Here is a tiny trained network, its code and every weight. The questions are about switching its units off for an input and a class, where a switched-off unit gives its printed mean instead of its output.

import numpy as np


def w(rows, s, z=0):
    codes = np.array(rows[::2]) - 128.0
    scale = np.full(codes.shape[1], s)
    scale[-1] = z or s
    return codes * scale


def f(y):
    return y / 2 * (1 + np.tanh(0.7978845608 * (y + 0.044715 * y**3)))


def log_softmax(a):
    a = a - a.max(-1, keepdims=True)
    return a - np.log(np.exp(a).sum(-1, keepdims=True))


def net(x, mask):
    res = np.array(x, float).reshape(1, 5) / 4 @ E
    y = f(res @ A[0][:, :-1].T + A[0][:, -1])
    res = res + np.where(mask, y, B[0][:, -1]) @ B[0][:, :-1]
    return log_softmax(res[-1] @ U[:, :-1].T + U[:, -1])


A, B = {}, {}
E = w([
[113,82,208,215,205,198,94,237,219],'x0',
[2,48,187,189,47,143,18,60,45],'x1',
[67,109,123,136,103,113,160,99,191],'x2',
[64,56,65,245,143,131,232,246,48],'x3',
[78,206,207,198,232,4,155,130,106],'x4',
],0.0075)
A[0] = w([
[148,72,38,94,112,240,134,95,130,160],'n1',
[87,111,110,184,97,134,223,203,49,136],'n2',
[162,161,195,111,136,134,60,93,193,91],'n3',
[149,99,194,183,170,167,131,160,157,109],'n4',
[93,117,199,118,162,237,89,180,223,85],'n5',
[96,216,173,173,141,2,144,130,91,199],'n6',
[113,168,230,158,199,76,170,100,95,156],'n7',
[121,80,69,188,139,146,198,183,74,97],'n8',
[237,187,88,101,234,89,249,158,194,3],'n9',
[154,144,120,118,104,91,159,103,84,42],'n10',
[125,178,191,56,130,134,96,94,156,139],'n11',
[127,117,27,79,95,51,183,33,35,59],'n12',
[146,94,101,106,84,202,129,145,125,144],'n13',
[145,85,198,172,144,178,146,166,151,20],'n14',
[176,100,83,80,160,109,200,184,168,11],'n15',
[80,64,207,169,77,116,66,107,43,53],'n16',
],0.0089,0.0017)
B[0] = w([
[143,133,33,167,171,206,82,213,186,215],'n1',
[191,255,163,160,7,74,156,128,117,219],'n2',
[178,227,115,148,52,48,93,80,62,210],'n3',
[109,123,137,68,181,65,143,210,96,189],'n4',
[107,135,140,23,164,94,144,161,86,223],'n5',
[44,159,33,167,175,201,45,169,187,218],'n6',
[57,132,39,174,158,182,108,192,231,208],'n7',
[146,223,129,196,81,75,112,122,84,208],'n8',
[156,75,191,141,122,186,168,84,155,248],'n9',
[150,51,137,82,151,105,116,159,100,151],'n10',
[196,196,121,180,35,71,66,94,139,201],'n11',
[80,92,166,14,206,56,156,172,78,226],'n12',
[94,82,28,140,96,180,44,178,160,186],'n13',
[82,110,190,74,167,77,130,158,70,177],'n14',
[125,81,175,196,168,128,178,18,175,181],'n15',
[206,45,215,168,185,228,193,26,130,221],'n16',
],0.0076,0.013)
U = w([
[87,134,14,173,151,205,76,159,202,206],'0',
[155,208,148,179,15,38,122,84,133,157],'1',
[147,54,228,178,163,207,180,7,162,1],'2',
[86,109,155,29,201,38,148,161,104,114],'3',
],0.011,0.0017)

Each question gives the input, the list of numbers given to net, and the class t.
The units are the neurons (one row each of A and B). Each row of codes is followed by its name. A weight is (code - 128) times the scale printed after its matrix; where a second scale follows, it is the last column's (A, B and U).
mask holds one flag per neuron, in row order. A switched-off neuron (its flag False) gives its mean, the last column of its row in B, instead of its output. The means were averaged over made-up inputs and are rounded, as every weight is.
A unit's drop is (log p(t) with every unit on - log p(t) with that unit switched off) / (log p(t) with every unit on - log p(t) with every unit switched off).
The circuit of an input: a set's keep is (log p(t) with only the set's units on - log p(t) with every unit switched off) / (log p(t) with every unit on - log p(t) with every unit switched off). Starting from the 12 units with the biggest drops (on a tie, the unit counted first), units are removed one at a time, each time the one whose removal leaves the highest keep (on an exact tie, the one counted first), for as long as the keep stays at least 0.8.
units of the circuit, in order: the units of the circuit, biggest drop first
k most important neurons: the k neurons with the biggest drops, biggest first
drop of u: that unit's drop, to one decimal
input [0,-7,1,-2,4], class 2: most important neuron	n9
input [7,-4,-5,-8,-2], class 1: 2 most important neurons	n3, n11
input [-8,-1,-8,7,-4], class 3: 4 most important neurons	n12, n11, n3, n10
input [1,-2,4,6,4], class 1: 2 most important neurons	n2, n8
input [2,5,7,4,-4], class 2: 3 most important neurons	n16, n6, n7
input [-6,-4,-2,-8,8], class 0: 3 most important neurons	n6, n7, n2
input [6,6,2,6,4], class 1: 4 most important neurons	n2, n8, n12, n9
input [-7,-7,-3,-4,7], class 0: 4 most important neurons	n6, n7, n16, n5
input [-1,7,-6,5,2], class 2: 3 most important neurons	n16, n3, n11
input [-5,4,-2,-2,4], class 3: 3 most important neurons	n12, n1, n9
input [4,1,-3,4,-3], class 1: 3 most important neurons	n12, n2, n8
input [-3,-8,-2,6,5], class 2: 2 most important neurons	n9, n15
input [7,5,3,7,-6], class 1: 2 most important neurons	n2, n8
input [8,1,-7,-8,4], class 1: 2 most important neurons	n3, n11
input [-7,7,2,2,4], class 2: units of the circuit, in order	n16
input [-4,7,8,6,-5], class 2: 3 most important neurons	n16, n3, n11
input [-5,-1,8,1,-4], class 3: drop of n6	0.6
input [-8,-1,-4,1,-6], class 3: drop of n12	3.1
input [2,5,1,6,-2], class 1: drop of n8	0.3
input [8,0,-3,4,2], class 3: drop of n9	0.0
input [5,0,0,-6,7], class 0: units of the circuit, in order	n7
